Below are the code and all the weights of a small trained network. Each question names an input and a target symbol and asks about switching units off, where a switched-off unit gives its printed mean instead of its output.

import numpy as np


def w(rows, s, z=0):
    codes = np.array(rows[::2]) - 128.0
    scale = np.full(codes.shape[1], s)
    scale[-1] = z or s
    return codes * scale


def f(y):
    return y / 2 * (1 + np.tanh(0.7978845608 * (y + 0.044715 * y**3)))


def softmax(a):
    e = np.exp(a - a.max(-1, keepdims=True))
    return e / e.sum(-1, keepdims=True)


def log_softmax(a):
    a = a - a.max(-1, keepdims=True)
    return a - np.log(np.exp(a).sum(-1, keepdims=True))


def net(x, mask):
    ids = ['ΘΞΦαβγδζημπστψ'.index(c) for c in x.split()]
    T = len(ids)
    res = E[ids] + P[:T]
    r = res
    for j in range(2):
        rows = slice(3 * j, 3 * j + 3)
        q, k, v = (r @ M[0][rows].T for M in (Q, K, V))
        z = softmax(np.where(np.tri(T) > 0, q @ k.T / 3**0.5, -1e9)) @ v
        o = O[0][rows]
        res = res + np.where(mask[j], z, o[:, -1]) @ o[:, :-1]
    y = f(res @ A[0][:, :-1].T + A[0][:, -1])
    res = res + np.where(mask[2:14], y, B[0][:, -1]) @ B[0][:, :-1]
    return log_softmax(res[-1] @ U[:, :-1].T + U[:, -1])


Q, K, V, O, A, B = {}, {}, {}, {}, {}, {}
E = w([
[70,149,71,190,125,155,198,47],'Θ',
[115,124,173,153,82,114,178,47],'Ξ',
[60,138,188,181,181,151,116,95],'Φ',
[154,118,172,157,139,100,93,50],'α',
[72,146,101,143,46,108,90,253],'β',
[112,88,110,116,164,140,96,46],'γ',
[93,105,140,96,192,212,192,147],'δ',
[59,75,182,65,189,172,63,103],'ζ',
[187,104,116,194,169,98,217,130],'η',
[134,7,65,33,193,133,109,80],'μ',
[189,135,59,132,213,59,121,118],'π',
[43,145,125,45,119,76,172,91],'σ',
[164,115,166,79,164,105,147,171],'τ',
[81,179,77,131,217,136,84,135],'ψ',
],0.02)
P = w([
[172,121,224,190,162,140,158,39],'0',
[138,88,211,182,178,104,164,56],'1',
[119,85,162,163,183,84,184,81],'2',
[103,69,144,164,169,73,176,112],'3',
[93,57,112,161,160,60,175,142],'4',
[74,37,93,162,155,49,160,168],'5',
[62,27,62,161,144,32,151,200],'6',
[36,21,45,162,142,23,149,218],'7',
[19,1,19,172,119,9,143,241],'8',
],0.0083)
Q[0] = w([
[90,89,132,147,190,53,169,105],'h1',
[104,98,155,134,97,151,127,127],'h1',
[118,146,116,84,113,114,120,103],'h1',
[109,125,134,123,165,60,145,133],'h2',
[115,115,154,173,136,113,126,115],'h2',
[118,250,109,91,101,118,101,116],'h2',
],0.018)
K[0] = w([
[101,94,93,120,71,81,106,249],'h1',
[140,69,129,170,153,81,142,105],'h1',
[133,152,174,136,154,174,166,156],'h1',
[34,127,60,123,153,104,109,181],'h2',
[115,93,104,108,133,123,99,192],'h2',
[135,121,174,130,192,163,148,27],'h2',
],0.014)
V[0] = w([
[202,65,89,168,148,139,96,99],'h1',
[67,133,105,96,133,100,51,60],'h1',
[147,169,171,4,164,120,112,173],'h1',
[91,91,159,188,128,212,165,110],'h2',
[101,172,113,205,163,111,73,135],'h2',
[106,124,119,110,176,215,102,155],'h2',
],0.012)
O[0] = w([
[80,161,62,80,143,64,146,116,125],'h1',
[141,100,111,93,46,143,122,48,5],'h1',
[99,100,178,98,132,170,174,167,86],'h1',
[146,107,76,120,87,123,74,190,110],'h2',
[186,201,146,85,140,192,119,123,254],'h2',
[129,122,7,135,149,167,151,168,43],'h2',
],0.014,0.0015)
A[0] = w([
[146,211,90,186,113,51,179,125,114],'n1',
[131,25,79,71,131,97,149,102,253],'n2',
[142,145,87,163,196,84,89,108,202],'n3',
[80,111,163,95,116,203,144,72,184],'n4',
[67,160,137,158,180,159,155,232,102],'n5',
[52,104,71,167,166,157,191,89,118],'n6',
[182,244,174,145,98,125,184,146,172],'n7',
[145,150,97,173,113,95,254,122,241],'n8',
[125,200,221,169,40,158,35,229,132],'n9',
[115,17,198,144,142,116,222,131,68],'n10',
[96,83,111,56,132,61,137,125,25],'n11',
[86,145,161,163,220,104,166,118,88],'n12',
],0.0088,0.0053)
B[0] = w([
[191,83,151,100,135,239,146,134,185],'n1',
[73,103,115,177,150,165,69,81,214],'n2',
[140,170,229,166,123,156,123,190,202],'n3',
[159,176,109,102,143,80,228,132,189],'n4',
[204,179,105,149,112,146,99,19,212],'n5',
[211,104,236,110,164,61,128,202,198],'n6',
[102,61,26,149,89,69,176,183,166],'n7',
[54,112,165,86,146,185,96,126,200],'n8',
[57,88,98,46,27,93,165,95,153],'n9',
[136,201,2,123,126,54,121,133,252],'n10',
[155,231,248,177,96,221,239,207,171],'n11',
[47,131,104,86,114,150,32,143,225],'n12',
],0.0066,0.017)
U = w([
[167,232,81,229,95,144,119,125,2],'Θ',
[177,100,159,160,97,72,81,121,139],'Ξ',
[120,171,97,115,32,152,102,183,168],'Φ',
[199,146,164,142,135,99,74,70,124],'α',
[222,88,122,73,114,61,127,192,164],'β',
[59,158,106,195,101,171,54,43,88],'γ',
[156,77,34,226,134,116,128,192,131],'δ',
[115,3,58,87,170,146,64,85,143],'ζ',
[189,165,166,172,135,89,83,225,90],'η',
[78,125,132,210,121,186,180,149,139],'μ',
[130,128,193,21,149,138,100,109,97],'π',
[139,95,70,183,127,67,186,78,143],'σ',
[97,145,66,120,176,43,104,170,155],'τ',
[206,163,53,59,150,175,180,123,139],'ψ',
],0.0065,0.0061)

Each question gives the input, a string of symbols that net reads in full, and the target symbol t.
The units are the heads (3 rows each of Q, K, V and O) and the neurons (one row each of A and B). Each row of codes is followed by its name. A weight is (code - 128) times the scale printed after its matrix; where a second scale follows, it is the last column's (O, A, B and U).
mask holds one flag per unit, heads first, then neurons. A switched-off unit (its flag False) gives its mean, the last column of its rows in O or B, instead of its output. The means were averaged over made-up inputs and are rounded, as every weight is.
A unit's drop is (log p(t) with every unit on - log p(t) with that unit switched off) / (log p(t) with every unit on - log p(t) with every unit switched off).
The circuit of an input: a set's keep is (log p(t) with only the set's units on - log p(t) with every unit switched off) / (log p(t) with every unit on - log p(t) with every unit switched off). Starting from the 12 units with the biggest drops (on a tie, the unit counted first), units are removed one at a time, each time the one whose removal leaves the highest keep (on an exact tie, the one counted first), for as long as the keep stays at least 0.8.
units of the circuit, in order: the units of the circuit, biggest drop first
unit that matters most: the unit with the biggest drop
top k neurons: the k neurons with the biggest drops, biggest first
heads that matter: for each layer, one digit per head in row order, 1 if its drop is at least 0.15 and else 0, layers parted by /
input γ η δ, target η: units of the circuit, in order => h1, n3, n6
input α γ μ ζ, target μ: heads that matter => 11
input ψ ψ ψ Ξ τ, target ψ: heads that matter => 11
input τ Θ α, target τ: unit that matters most => h1
input ζ π β β ζ β τ δ, target ψ: units of the circuit, in order => h2, n4
input σ τ δ ζ ζ Θ τ η η, target τ: heads that matter => 11
input γ σ η Θ α τ μ τ Θ, target τ: heads that matter => 11
input α ζ η ψ α α, target ψ: heads that matter => 01
input Φ ζ η δ γ τ σ Θ π, target σ: heads that matter => 11
input ζ τ α Θ ζ π, target π: units of the circuit, in order => h2, h1, n10
input Θ μ ζ γ μ η, target μ: top 2 neurons => n11, n2
input τ Ξ μ Φ, target μ: units of the circuit, in order => n11, h1, h2
input γ η Φ, target η: units of the circuit, in order => h1, n3
input Ξ Ξ τ Φ, target τ: units of the circuit, in order => n10, h2, h1
input γ ζ Θ τ Θ η, target τ: top neuron => n10
input η δ Θ η ψ τ α η Θ, target η: units of the circuit, in order => n6, h1
input ψ ψ Ξ η μ, target μ: units of the circuit, in order => n11, n2, h1, n10
input δ α τ τ η ζ σ, target σ: units of the circuit, in order => h1, h2, n10, n4
input η μ γ τ ψ δ Ξ η, target η: units of the circuit, in order => n3, h1
input ψ σ τ Φ, target τ: units of the circuit, in order => n10, h1, h2, n11
input μ Θ Θ π δ π τ η α, target τ: top 3 neurons => n10, n12, n1
input ψ Θ β η, target δ: unit that matters most => n7
input τ α μ, target τ: units of the circuit, in order => n10, h1, h2
input ψ δ π Θ Θ, target π: heads that matter => 10
input Ξ σ α ζ ψ γ, target ψ: top 2 neurons => n4, n12
input ψ β μ σ π, target η: units of the circuit, in order => h1, n3
input Θ τ α ψ Ξ ζ, target ψ: heads that matter => 01
input σ Ξ τ π π γ, target π: units of the circuit, in order => h2, h1
input Θ Φ β μ Ξ, target σ: unit that matters most => n7
input μ π δ ψ, target ψ: heads that matter => 11
